In the rows, zero is written as 128.
Each row of numbers belongs to one of the things below and depends on some of the facts about them. Some rows are named. Which thing is each other row?

Facts:
K_117	Σ	brumil; K_122	Σ	fegun; K_123	Σ	brumil; K_126	Σ	vurik; K_129	Σ	sirur; K_142	Σ	fegun; K_146	Σ	vurik
K_148	Σ	pigrik; K_152	Σ	stisar; K_153	Σ	fegun; K_159	Σ	vurik; K_16	Σ	pigrik; K_164	Σ	lugrike; K_177	Σ	vurik
K_183	Σ	vurik; K_184	Σ	sirur; K_191	Σ	fegun; K_197	Σ	lugrike; K_201	Σ	sirur; K_203	Σ	lugrike; K_206	Σ	pigrik
K_208	Σ	fegun; K_209	Σ	fegun; K_214	Σ	pigrik; K_221	Σ	stisar; K_224	Σ	brumil; K_23	Σ	brumil; K_24	Σ	stisar
K_248	Σ	brumil; K_250	Σ	vurik; K_252	Σ	vurik; K_27	Σ	fegun; K_277	Σ	sirur; K_288	Σ	vurik; K_29	Σ	stisar
K_297	Σ	brumil; K_307	Σ	fegun; K_310	Σ	pigrik; K_313	Σ	lugrike; K_323	Σ	vurik; K_329	Σ	pigrik; K_335	Σ	sirur
K_340	Σ	stisar; K_344	Σ	brumil; K_346	Σ	vurik; K_353	Σ	fegun; K_36	Σ	vurik; K_365	Σ	stisar; K_369	Σ	vurik
K_378	Σ	vurik; K_381	Σ	fegun; K_386	Σ	lugrike; K_387	Σ	pigrik; K_388	Σ	pigrik; K_389	Σ	stisar; K_391	Σ	pigrik
K_40	Σ	sirur; K_405	Σ	fegun; K_407	Σ	brumil; K_414	Σ	vurik; K_425	Σ	stisar; K_429	Σ	fegun; K_432	Σ	fegun
K_44	Σ	fegun; K_455	Σ	brumil; K_456	Σ	vurik; K_457	Σ	brumil; K_460	Σ	sirur; K_462	Σ	sirur; K_463	Σ	fegun
K_465	Σ	pigrik; K_466	Σ	lugrike; K_470	Σ	fegun; K_471	Σ	vurik; K_487	Σ	brumil; K_489	Σ	lugrike; K_491	Σ	lugrike
K_494	Σ	vurik; K_496	Σ	vurik; K_498	Σ	lugrike; K_499	Σ	sirur; K_50	Σ	lugrike; K_500	Σ	stisar; K_501	Σ	fegun
K_502	Σ	vurik; K_506	Σ	fegun; K_51	Σ	lugrike; K_510	Σ	fegun; K_528	Σ	fegun; K_529	Σ	stisar; K_531	Σ	stisar
K_540	Σ	fegun; K_544	Σ	brumil; K_555	Σ	pigrik; K_564	Σ	sirur; K_565	Σ	vurik; K_567	Σ	vurik; K_570	Σ	brumil
K_572	Σ	sirur; K_573	Σ	stisar; K_577	Σ	lugrike; K_587	Σ	pigrik; K_59	Σ	vurik; K_590	Σ	fegun; K_592	Σ	vurik
K_598	Σ	vurik; K_599	Σ	pigrik; K_602	Σ	lugrike; K_608	Σ	sirur; K_610	Σ	fegun; K_611	Σ	brumil; K_614	Σ	fegun
K_620	Σ	pigrik; K_625	Σ	sirur; K_645	Σ	brumil; K_646	Σ	brumil; K_647	Σ	sirur; K_650	Σ	brumil; K_653	Σ	sirur
K_654	Σ	pigrik; K_663	Σ	stisar; K_67	Σ	sirur; K_673	Σ	stisar; K_675	Σ	vurik; K_677	Σ	lugrike; K_678	Σ	fegun
K_679	Σ	pigrik; K_681	Σ	stisar; K_690	Σ	brumil; K_694	Σ	sirur; K_701	Σ	fegun; K_706	Σ	lugrike; K_707	Σ	vurik
K_709	Σ	fegun; K_712	Σ	vurik; K_715	Σ	pigrik; K_716	Σ	brumil; K_718	Σ	sirur; K_719	Σ	lugrike; K_724	Σ	sirur
K_73	Σ	stisar; K_74	Σ	lugrike; K_741	Σ	pigrik; K_747	Σ	brumil; K_754	Σ	fegun; K_765	Σ	brumil; K_769	Σ	vurik
K_778	Σ	vurik; K_780	Σ	stisar; K_782	Σ	vurik; K_791	Σ	vurik; K_795	Σ	vurik; K_797	Σ	stisar; K_798	Σ	vurik
K_8	Σ	fegun; K_802	Σ	fegun; K_809	Σ	fegun; K_821	Σ	sirur; K_822	Σ	vurik; K_823	Σ	fegun; K_828	Σ	sirur
K_830	Σ	lugrike; K_838	Σ	sirur; K_840	Σ	brumil; K_844	Σ	fegun; K_851	Σ	lugrike; K_853	Σ	vurik; K_854	Σ	pigrik
K_86	Σ	fegun; K_860	Σ	fegun; K_862	Σ	vurik; K_868	Σ	lugrike; K_870	Σ	lugrike; K_873	Σ	vurik; K_876	Σ	vurik
K_877	Σ	fegun; K_879	Σ	sirur; K_888	Σ	pigrik; K_895	Σ	brumil; K_899	Σ	vurik; K_90	Σ	fegun; K_905	Σ	brumil
K_915	Σ	stisar; K_920	Σ	stisar; K_921	Σ	sirur; K_923	Σ	sirur; K_927	Σ	sirur; K_934	Σ	pigrik; K_935	Σ	lugrike
K_951	Σ	stisar; K_96	Σ	lugrike; K_971	Σ	stisar; K_982	Σ	pigrik; K_990	Σ	stisar; K_996	Σ	stisar; K_997	Σ	fegun
K_999	Σ	lugrike; K_123	ε	K_706; K_126	ε	K_690; K_16	ε	K_573; K_183	ε	K_769; K_183	ε	K_572; K_184	ε	K_747
K_191	ε	K_673; K_191	ε	K_142; K_197	ε	K_927; K_206	ε	K_587; K_206	ε	K_209; K_214	ε	K_122; K_214	ε	K_466
K_24	ε	K_769; K_24	ε	K_654; K_24	ε	K_716; K_24	ε	K_690; K_248	ε	K_8; K_248	ε	K_996; K_248	ε	K_498
K_250	ε	K_67; K_250	ε	K_780; K_250	ε	K_860; K_250	ε	K_23; K_250	ε	K_797; K_29	ε	K_146; K_29	ε	K_353
K_297	ε	K_491; K_297	ε	K_310; K_307	ε	K_822; K_307	ε	K_567; K_307	ε	K_152; K_307	ε	K_27; K_335	ε	K_460
K_36	ε	K_391; K_36	ε	K_905; K_36	ε	K_153; K_36	ε	K_502; K_36	ε	K_646; K_365	ε	K_681; K_365	ε	K_203
K_369	ε	K_614; K_381	ε	K_460; K_381	ε	K_564; K_381	ε	K_608; K_386	ε	K_67; K_386	ε	K_690; K_389	ε	K_598
K_389	ε	K_388; K_389	ε	K_780; K_40	ε	K_500; K_40	ε	K_288; K_407	ε	K_876; K_407	ε	K_429; K_414	ε	K_791
K_414	ε	K_778; K_456	ε	K_23; K_456	ε	K_209; K_463	ε	K_277; K_463	ε	K_802; K_463	ε	K_310; K_489	ε	K_122
K_489	ε	K_288; K_489	ε	K_129; K_494	ε	K_780; K_496	ε	K_391; K_499	ε	K_821; K_499	ε	K_610; K_50	ε	K_602
K_528	ε	K_67; K_531	ε	K_741; K_555	ε	K_608; K_565	ε	K_701; K_565	ε	K_146; K_565	ε	K_997; K_570	ε	K_340
K_570	ε	K_142; K_577	ε	K_765; K_599	ε	K_822; K_599	ε	K_340; K_599	ε	K_645; K_611	ε	K_895; K_611	ε	K_142
K_611	ε	K_851; K_647	ε	K_915; K_647	ε	K_895; K_647	ε	K_851; K_650	ε	K_802; K_675	ε	K_164; K_675	ε	K_625
K_677	ε	K_718; K_677	ε	K_915; K_677	ε	K_935; K_678	ε	K_500; K_678	ε	K_791; K_679	ε	K_982; K_679	ε	K_895
K_679	ε	K_129; K_679	ε	K_429; K_679	ε	K_712; K_707	ε	K_500; K_707	ε	K_457; K_707	ε	K_432; K_707	ε	K_754
K_707	ε	K_323; K_709	ε	K_51; K_709	ε	K_620; K_709	ε	K_152; K_715	ε	K_870; K_719	ε	K_153; K_719	ε	K_851
K_724	ε	K_791; K_724	ε	K_340; K_73	ε	K_573; K_782	ε	K_498; K_782	ε	K_502; K_795	ε	K_971; K_795	ε	K_221
K_795	ε	K_501; K_798	ε	K_716; K_798	ε	K_895; K_798	ε	K_934; K_809	ε	K_388; K_809	ε	K_346; K_809	ε	K_625
K_823	ε	K_252; K_823	ε	K_510; K_823	ε	K_498; K_828	ε	K_567; K_828	ε	K_90; K_830	ε	K_614; K_830	ε	K_313
K_838	ε	K_74; K_838	ε	K_564; K_838	ε	K_405; K_840	ε	K_506; K_853	ε	K_540; K_853	ε	K_529; K_853	ε	K_86
K_873	ε	K_673; K_873	ε	K_544; K_873	ε	K_460; K_873	ε	K_501; K_873	ε	K_203; K_879	ε	K_701; K_879	ε	K_387
K_879	ε	K_344; K_899	ε	K_712; K_899	ε	K_152; K_920	ε	K_860; K_920	ε	K_888; K_920	ε	K_455; K_951	ε	K_602
K_951	ε	K_51; K_96	ε	K_862; K_96	ε	K_457; K_96	ε	K_252; K_96	ε	K_653; K_990	ε	K_822; K_990	ε	K_590
K_990	ε	K_860; K_159	ρ	K_747; K_177	ρ	K_224; K_201	ρ	K_59; K_203	ρ	K_868; K_221	ρ	K_921; K_252	ρ	K_828
K_340	ρ	K_531; K_344	ρ	K_250; K_414	ρ	K_853; K_429	ρ	K_531; K_44	ρ	K_250; K_455	ρ	K_853; K_471	ρ	K_853
K_501	ρ	K_208; K_528	ρ	K_531; K_540	ρ	K_706; K_544	ρ	K_915; K_565	ρ	K_821; K_572	ρ	K_59; K_678	ρ	K_573
K_694	ρ	K_425; K_741	ρ	K_853; K_8	ρ	K_389; K_809	ρ	K_707; K_821	ρ	K_494; K_840	ρ	K_690; K_844	ρ	K_177
K_876	ρ	K_529; K_905	ρ	K_27; K_923	ρ	K_288; K_934	ρ	K_915; K_935	ρ	K_148

Known rows:
[140 110 123 116 148 161 124 129 106  82 112 124 157 160 127 159 159 137
 163 150 145 118 110 125  95 124] -> K_73
[119 134 111 113 137 132 134 156 135 131 127 122 195 128  94 106 138  92
 134 113 140 111 153 124 105 145] -> K_369
[114 125 121 121 131 138 134 148 132 125 116 122 203 104  98 114 127  86
 145 114 140 108 142 121 105 136] -> K_830
[141 140 134 120 146 139 122 128 105 111 119 142 156 149 111 133 143 133
 126 102 153 117 121 114 106 140] -> K_191
[135 128 119 119 153 131 143 145 114 115 126 128 165 156 127 124 139 112
 143 126 145 112 129 134 112 137] -> K_873
[108 102 124 111 183 165 144 160 118 155 111 124 147 139 136 121 158 130
 155 100 126 100 105 148 118 170] -> K_414
[132 119 129 129 145 136 143 137 112 108 115 127 173 132 131 134 127 106
 154 129 144 110 118 130 112 128] -> K_96
[148 124 129 120 136 119 122 152 141 139  98 118 106 144 127 113 124 119
 136 106 124 136 117 102 131 144] -> K_923
[123 126 135 100 126 141 137 139 111 132 145 115 119 151 133 136 129 116
 113 118 117 122 149 117 104 103] -> K_224
[121 121 127 147 115 120 138 119 138 134 137 120 116  98 142 136 112 120
 132 153 116 131 131 137 144 115] -> K_164
[144 134 114 148 112 106 124 134 134 145 123 117  89 128 138 129 125 119
 116 125 109 147 135 102 150 139] -> K_564
[129 110 123 132 118 145 120 110 136 108 133 117  98 126 138 160 142 152
 142 175 117 141 123 130 129 109] -> K_573
[121 120 127 146 115 119 140 118 138 134 137 119 114  98 143 136 112 120
 132 153 116 131 132 137 145 114] -> K_498
[125 120 127 136 130 129 142 129 124 120 125 124 146 115 136 135 119 112
 143 139 130 120 125 134 128 122] -> K_999
[138 110 117 131 105 148 146 129 148 103 126 112 104  93 126 164 132 139
 145 187  99 147 138 130 129 131] -> K_491
[127 110 156  64 143 156 162 162 125 149 141  89  93 145 137 134  99 102
 127 108 115 109 153 113  90  82] -> K_177
[118 130 122 133 114 118 122 120 137 140 147 128 102 130 134 126 133 135
 110 145 110 141 140 136 141 119] -> K_457
[ 90 104 127 125 144 151 124 134 141 180 133 125  85 113 144 123 152 154
 122 119  91 128 116 149 147 153] -> K_455

Which thing is each row?
No name comes twice in this set of rows, the named rows included.
[130 141 134 135 116 122 120 109 135 139 141 135  96 114 120 135 126 148
 105 127 124 141 134 120 139 125] -> K_27
[118 120 136 114 124 123 119 128 157 149 135 125  90 130 131 112 124 142
 120 138 111 141 128 139 137 117] -> K_905
[107 123 113 103 148  90  76 136 234 115 137 137  77  93 115 119 135  82
 146 110 110 137 145  65 152 161] -> K_821
[163 129 136 135 111 124  94 103 153 135 135 124  74 106 123  93 110 160
 118 113 102 108 118 152  99 139] -> K_429
[162 125 105 135 102 133 131 144 145 113 111 109  78 124 121 157 145 139
 128 159  91 165 142  95 134 155] -> K_277
[121 121 140 118 122 120 121 131 161 159 121 124  98 135 120 102 123 153
 121 150 122 151 120 142 144 113] -> K_544
[132 118 130 127 100 158 130 111 143  99 128 125 102  88 114 170 137 159
 133 175 106 150 134 125 122 126] -> K_310
[145 131 103 134 140 128 109 154 138 136 106 109 168 138  89 120 158  87
 137 106 134 123 141  72  99 154] -> K_499
[114 118 136 135 138 111 102 118 175 184 134 113 102 131 110  97 136 138
 121 150 133 140 120 126 135  98] -> K_344
[115 115 128 102 192 115 107 138 171 122 135 131 148 147 123 108 144  90
 164 113 158  96 118 113 112 130] -> K_565
[140 128 125 121 151 129 145 150 121 126 109 126 173 163 114 114 137 124
 145 138 158 126 119 138 119 131] -> K_250
[139 154 145 104  77 133 160 135  98  90 119 163  83 120 150 140  90 181
  95 117 100 165 135 164 169 156] -> K_86
[122 130 117 104 168 119 129 141 139  83 136 147 158 152 137 130 140  96
 154 118 148 108 130 125 123 149] -> K_494

Now the same things, written a new way:
Some things and their rows:
[156 119 142 106 152 123 107 132 123 103 145 105 149 149] -> K_716
[113 161 149 146 115 118 135 128  95 136 126 129 136  84] -> K_798
[ 99  92  94  63 143 156 105 149 151 126 131 137 108 112] -> K_821
[148 163 155 152 109 149 105 126 107 135 122 108 157 103] -> K_570
[122 138 105 130 100 115 127 115 103 153 149 200 138 149] -> K_148
[125 118 137 132 168  66 135 133 109 108 140 127 123 146] -> K_146
[144 102 120 114 134 112 130 139 156 125 143 127 130 144] -> K_851
[147 163 154 151 109 151 106 127 107 136 122 108 157 104] -> K_611
[134 100 117 155 141  91 139 131 154 116 136 136 138 168] -> K_701
[135 145 130 152  89 174 136 160 131 145 126 132 136  96] -> K_830
[110 114 104  95 146 124 113 137 152 134 125 135  90 144] -> K_460
[125 121 141 114  73  91 120 156 137 134 120 127 133 149] -> K_868
[128  99 117 126 130 115 142 131 157 113 145 136 143 152] -> K_90
[168 147 142  80 148 109 132 138 141  72 118  98 152 157] -> K_905
[128  97 117 125 131 116 142 131 158 112 146 136 144 153] -> K_510
[106  95 111 118 135 120 153 117 137 110 134 151 129 153] -> K_391
[135 147 134 162  92 140 127 136 139 158 118 130 138  97] -> K_50
[ 91 131 132 100  99 119 104 149 137 161 110 143  92 147] -> K_921

Rows to name:
No name comes twice in this set of rows, the named rows included.
[106 158 118 168 116 125 108 133 133 169  92 138  93 115] -> K_879
[134 134 111 154 128 137 161 123 160 112 120 120 148 118] -> K_44
[106 136 111 120 125 137 113 135 143 150 113 136  93 123] -> K_462
[110  95 112 146 147  95 150 118 134 114 125 151 124 169] -> K_387
[127  98 114 118 125 153 150 156 147 102 152 139 142 148] -> K_614
[153 167 149 166 119  99  84  61 101 183  77 104 103 128] -> K_73
[112 161 146 140 112 152 145 152  86 124 133 131 135  82] -> K_369
[140 125 127 139 114 125 129 137 147 141 131 127 132 123] -> K_999
[133 192 147 139 136 127 161 123 117 117 109 131 137  78] -> K_414
[104  90 135 111 140  83 117 136  94 117 161 120 127 132] -> K_288

